arr =
[[118 127 135 113 106 123 124 121 135 134]
 [130 141 125 116 150 138 136 131 126 123]
 [124 118 133 130 104 115 124 121 132 135]
 [125 140 134 118 137 149 115 133 129 120]
 [136 127 116 136 143 117 149 128 123 130]
 [135 114 123 153 125 117 130 127 124 129]
 [126 125 123 119 117 109 146 119 131 137]
 [134 123 117 136 133 111 149 124 125 134]
 [127 142 130 113 143 146 125 133 128 121]
 [131 126 119 125 129 110 151 121 128 137]
 [119 124 133 117 105 118 127 119 135 135]
 [135 113 121 146 122 109 137 125 126 134]
 [134 126 117 131 134 111 152 124 126 135]]
The top-right entry?
A: 134
The 1st entry in reading order?
A: 118
The last entry in the row that holds the largest entry?
A: 129
The entry in the bottom-right corner?
A: 135
The 5th entry, reading row by row?
A: 106
The 3rd-last entry, reading row by row: 124
The largest entry in the last row?
A: 152
The entry directly below 141: 118
The entry in the bottom-left corner?
A: 134
The entry just left of 150 -> 116
The entry just right of the smallest entry: 115
The bottom entry of the column that holds the largest entry?
A: 131
The entry just left of the smallest entry?
A: 130
The smallest entry in the last column?
A: 120
The top entry of the column that holds the largest entry is 113
The entry just left of the largest entry is 123
The largest entry in the first column?
A: 136
The fifth entry from the end, reading row by row -> 111
The minimum: 104
The entry just right of the largest entry: 125
The second smallest entry: 105
The maximum is 153
The entry directly above the largest entry?
A: 136
The 2nd entry, reading row by row -> 127
The entry directly below 140 is 127

Questions about the array below. Counting starts at 1.
1) Report the entry just left of 138.
2) Report the entry in the bottom-right corner.
3) Report the entry at row 1, column 2.
4) Report the entry in row 3 and column 1.
5) Report the entry in row 1 and column 3.
6) Report the entry at row 1, column 1.
7) Report the bottom entry of the column that holds the largest entry.
8) Report the bottom-left entry.
[[122 144 118 131 108 142]
 [136 114 139 116 139 122]
 [120 140 116 144 120 131]
 [135 124 137 105 122 137]
 [128 118 139 122 152 115]
 [116 145 118 142 125 129]
 [124 129 128 133 138 122]]
1) 133
2) 122
3) 144
4) 120
5) 118
6) 122
7) 138
8) 124

Questions about the matrix below. Counting starts at 1.
1) Report the entry in row 2 and column 3.
2) Report the entry in row 2 and column 1.
3) Report the entry at row 1, column 2.
4) Report the entry at row 1, column 3.
5) Report the entry in the top-left corner.
6) Report the entry in row 2 and column 2.
7) Report the entry at row 3, column 3.
8) Report the entry in the bottom-left corner.
[[122 132 136 134 113 103 119 135 143 114 130 125 129]
 [128 122 115 122 132 136 134 113 103 119 135 143 114]
 [115 122 132 136 134 113 103 119 135 143 114 130 125]
 [108 105 126 128 122 115 122 132 136 134 113 103 119]
 [138 135 145 144 132 113 108 105 126 128 122 115 122]
 [136 134 113 103 119 135 143 114 130 125 129 129 145]
 [122 115 122 132 136 134 113 103 119 135 143 114 130]
 [144 132 113 108 105 126 128 122 115 122 132 136 134]
 [145 144 132 113 108 105 126 128 122 115 122 132 136]
 [132 113 108 105 126 128 122 115 122 132 136 134 113]
 [135 145 144 132 113 108 105 126 128 122 115 122 132]
 [132 136 134 113 103 119 135 143 114 130 125 129 129]
 [126 128 122 115 122 132 136 134 113 103 119 135 143]
 [105 126 128 122 115 122 132 136 134 113 103 119 135]
 [134 113 103 119 135 143 114 130 125 129 129 145 139]
 [113 108 105 126 128 122 115 122 132 136 134 113 103]]
1) 115
2) 128
3) 132
4) 136
5) 122
6) 122
7) 132
8) 113

X =
[[109 110 134 150 129 122 137 114 139 126 107 138 140 117]
 [139 127 106 148 141 133 138 149 137 142 140 117 110 138]
 [133 121 108 113 123 134 121 126 108 151 118 115 138 139]
 [116 136 139 105 126 112 115 127 127 148 107 141 128 141]
 [124 122 134 118 130 116 113 115 110 146 136 121 135 111]
 [135 111 147 121 106 144 132 128 113 122 144 112 135 116]
 [116 133 140 126 109 105 139 132 138 125 117 108 130 140]]
Counting starts at 1.
What is the entry in row 3 and column 1? 133
What is the entry in the top-right corner? 117
What is the entry at row 3, column 3? 108
The entry at row 1, column 1: 109
What is the entry directly above 146? 148
The entry in row 1 and column 2 is 110
The entry in row 2 and column 3: 106
What is the entry in row 2 and column 1? 139
The entry in row 1 and column 3 is 134
What is the bottom-left entry? 116
What is the entry just right of the largest entry? 118
What is the entry just left of the largest entry? 108
The entry directly above the largest entry -> 142
The top entry of the column that holds the largest entry -> 126
The entry at row 3, column 2: 121
What is the entry in the bottom-right corner? 140
The bottom entry of the column that holds the largest entry is 125

[120 156 100 130 136 141 134 141 132 148 113 156 133]
The median of all entries -> 134
Read off the entry just left of 130.
Answer: 100
